Below are the code and all the weights of a small trained network. Each question names an input and a class and asks about switching units off, where a switched-off unit gives its printed mean instead of its output.

import numpy as np


def w(rows, s, z=0):
    codes = np.array(rows[::2]) - 128.0
    scale = np.full(codes.shape[1], s)
    scale[-1] = z or s
    return codes * scale


def norm(h):
    return h / np.sqrt((h * h).mean(-1, keepdims=True) + 1e-5)


def f(y):
    return y / 2 * (1 + np.tanh(0.7978845608 * (y + 0.044715 * y**3)))


def log_softmax(a):
    a = a - a.max(-1, keepdims=True)
    return a - np.log(np.exp(a).sum(-1, keepdims=True))


def net(x, mask):
    res = np.array(x, float).reshape(1, 6) / 4 @ E
    u = 0
    for l in range(2):
        y = f(norm(res) @ A[l][:, :-1].T + A[l][:, -1])
        res = res + np.where(mask[u : u + 4], y, B[l][:, -1]) @ B[l][:, :-1]
        u += 4
    return log_softmax(norm(res)[-1] @ U[:, :-1].T + U[:, -1])


A, B = {}, {}
E = w([
[210,62,161,184,119,74,118,68,70,223,134],'x0',
[148,139,109,106,194,149,172,126,57,120,137],'x1',
[201,102,75,60,145,155,57,180,142,142,28],'x2',
[34,62,86,151,254,122,83,157,159,224,145],'x3',
[174,100,148,115,158,118,145,97,174,77,135],'x4',
[107,68,139,138,110,186,159,146,135,124,145],'x5',
],0.0052)
A[0] = w([
[85,204,201,181,146,114,188,103,160,149,254,27],'0.n1',
[67,95,55,134,188,83,146,128,174,157,165,5],'0.n2',
[96,185,80,96,147,154,111,203,192,79,188,32],'0.n3',
[53,176,89,93,136,154,139,125,167,58,123,34],'0.n4',
],0.006,0.0024)
B[0] = w([
[157,184,131,3,167,250,84,131,201,175,58,254],'0.n1',
[77,76,88,24,7,12,118,92,89,84,184,208],'0.n2',
[196,117,196,243,190,97,190,155,157,97,122,210],'0.n3',
[224,133,108,248,135,67,121,141,14,218,214,204],'0.n4',
],0.0078,0.0036)
A[1] = w([
[166,102,212,138,183,133,78,132,163,209,41,251],'1.n1',
[166,73,236,227,133,115,85,16,64,217,179,161],'1.n2',
[115,208,111,164,2,134,204,18,66,10,134,128],'1.n3',
[127,68,66,70,131,94,124,193,136,138,130,129],'1.n4',
],0.0048,0.0026)
B[1] = w([
[109,209,191,97,149,189,224,219,114,154,177,254],'1.n1',
[124,126,226,240,185,101,136,149,76,54,193,227],'1.n2',
[1,70,35,191,174,88,52,45,164,87,125,228],'1.n3',
[210,178,90,163,106,113,93,13,230,87,49,188],'1.n4',
],0.0074,0.0037)
U = w([
[155,112,180,179,151,141,167,161,86,130,169,47],'0',
[164,140,121,62,139,252,133,149,164,153,87,254],'1',
[88,26,64,106,105,96,102,67,124,100,117,43],'2',
],0.011,0.00034)

Each question gives the input, the list of numbers given to net, and the class t.
The units are the neurons (one row each of A and B). Each row of codes is followed by its name. A weight is (code - 128) times the scale printed after its matrix; where a second scale follows, it is the last column's (A, B and U).
mask holds one flag per neuron, layer by layer. A switched-off neuron (its flag False) gives its mean, the last column of its row in B, instead of its output. The means were averaged over made-up inputs and are rounded, as every weight is.
A unit's drop is (log p(t) with every unit on - log p(t) with that unit switched off) / (log p(t) with every unit on - log p(t) with every unit switched off).
The circuit of an input: a set's keep is (log p(t) with only the set's units on - log p(t) with every unit switched off) / (log p(t) with every unit on - log p(t) with every unit switched off). Starting from all 8 units, units are removed one at a time, each time the one whose removal leaves the highest keep (on an exact tie, the one counted first), for as long as the keep stays at least 0.8.
units of the circuit, in order: the units of the circuit, biggest drop first
most important unit: the unit with the biggest drop
top k neurons: the k neurons with the biggest drops, biggest first
top k neurons in layer l: the k neurons of layer l with the biggest drops, biggest first
drop when u is switched off: that unit's drop, to one decimal
input [5,6,2,7,5,3], class 2: units of the circuit, in order	(0.n2)
input [-6,-8,5,-8,5,-8], class 2: units of the circuit, in order	(0.n1, 1.n3)
input [4,8,-1,7,-7,6], class 2: top 3 neurons in layer 0	(0.n2, 0.n4, 0.n3)
input [6,-5,-8,3,-8,-1], class 1: top 2 neurons in layer 0	(0.n1, 0.n4)
input [-6,8,5,-2,8,6], class 0: units of the circuit, in order	(0.n1, 0.n4)
input [5,1,-3,7,-8,-1], class 2: top 3 neurons	(0.n2, 0.n3, 0.n4)
input [-1,3,3,-6,4,-5], class 2: top 2 neurons	(0.n1, 1.n3)
input [0,-5,6,-8,-1,5], class 2: top 2 neurons	(0.n1, 1.n3)
input [-7,4,7,2,-4,-6], class 0: units of the circuit, in order	(0.n3, 0.n4)
input [-6,5,-8,-6,-2,-2], class 1: top 3 neurons	(0.n1, 0.n2, 1.n2)
input [4,6,-4,7,-4,-5], class 2: top 3 neurons	(0.n2, 0.n4, 0.n3)
input [-8,-7,-4,7,-2,0], class 0: top 3 neurons	(0.n3, 0.n4, 1.n3)
input [-1,-5,-6,-8,-6,8], class 2: top 2 neurons	(1.n3, 1.n1)
input [-5,-5,3,-4,1,6], class 0: most important unit	0.n3
input [-1,5,-8,8,4,-5], class 1: top 2 neurons	(0.n1, 1.n3)
input [-3,-7,-6,3,8,5], class 1: drop when 0.n1 is switched off	2.0
input [-8,-8,8,-8,-5,-3], class 0: drop when 0.n2 is switched off	0.5
input [-1,2,-8,4,0,3], class 1: drop when 0.n1 is switched off	1.5
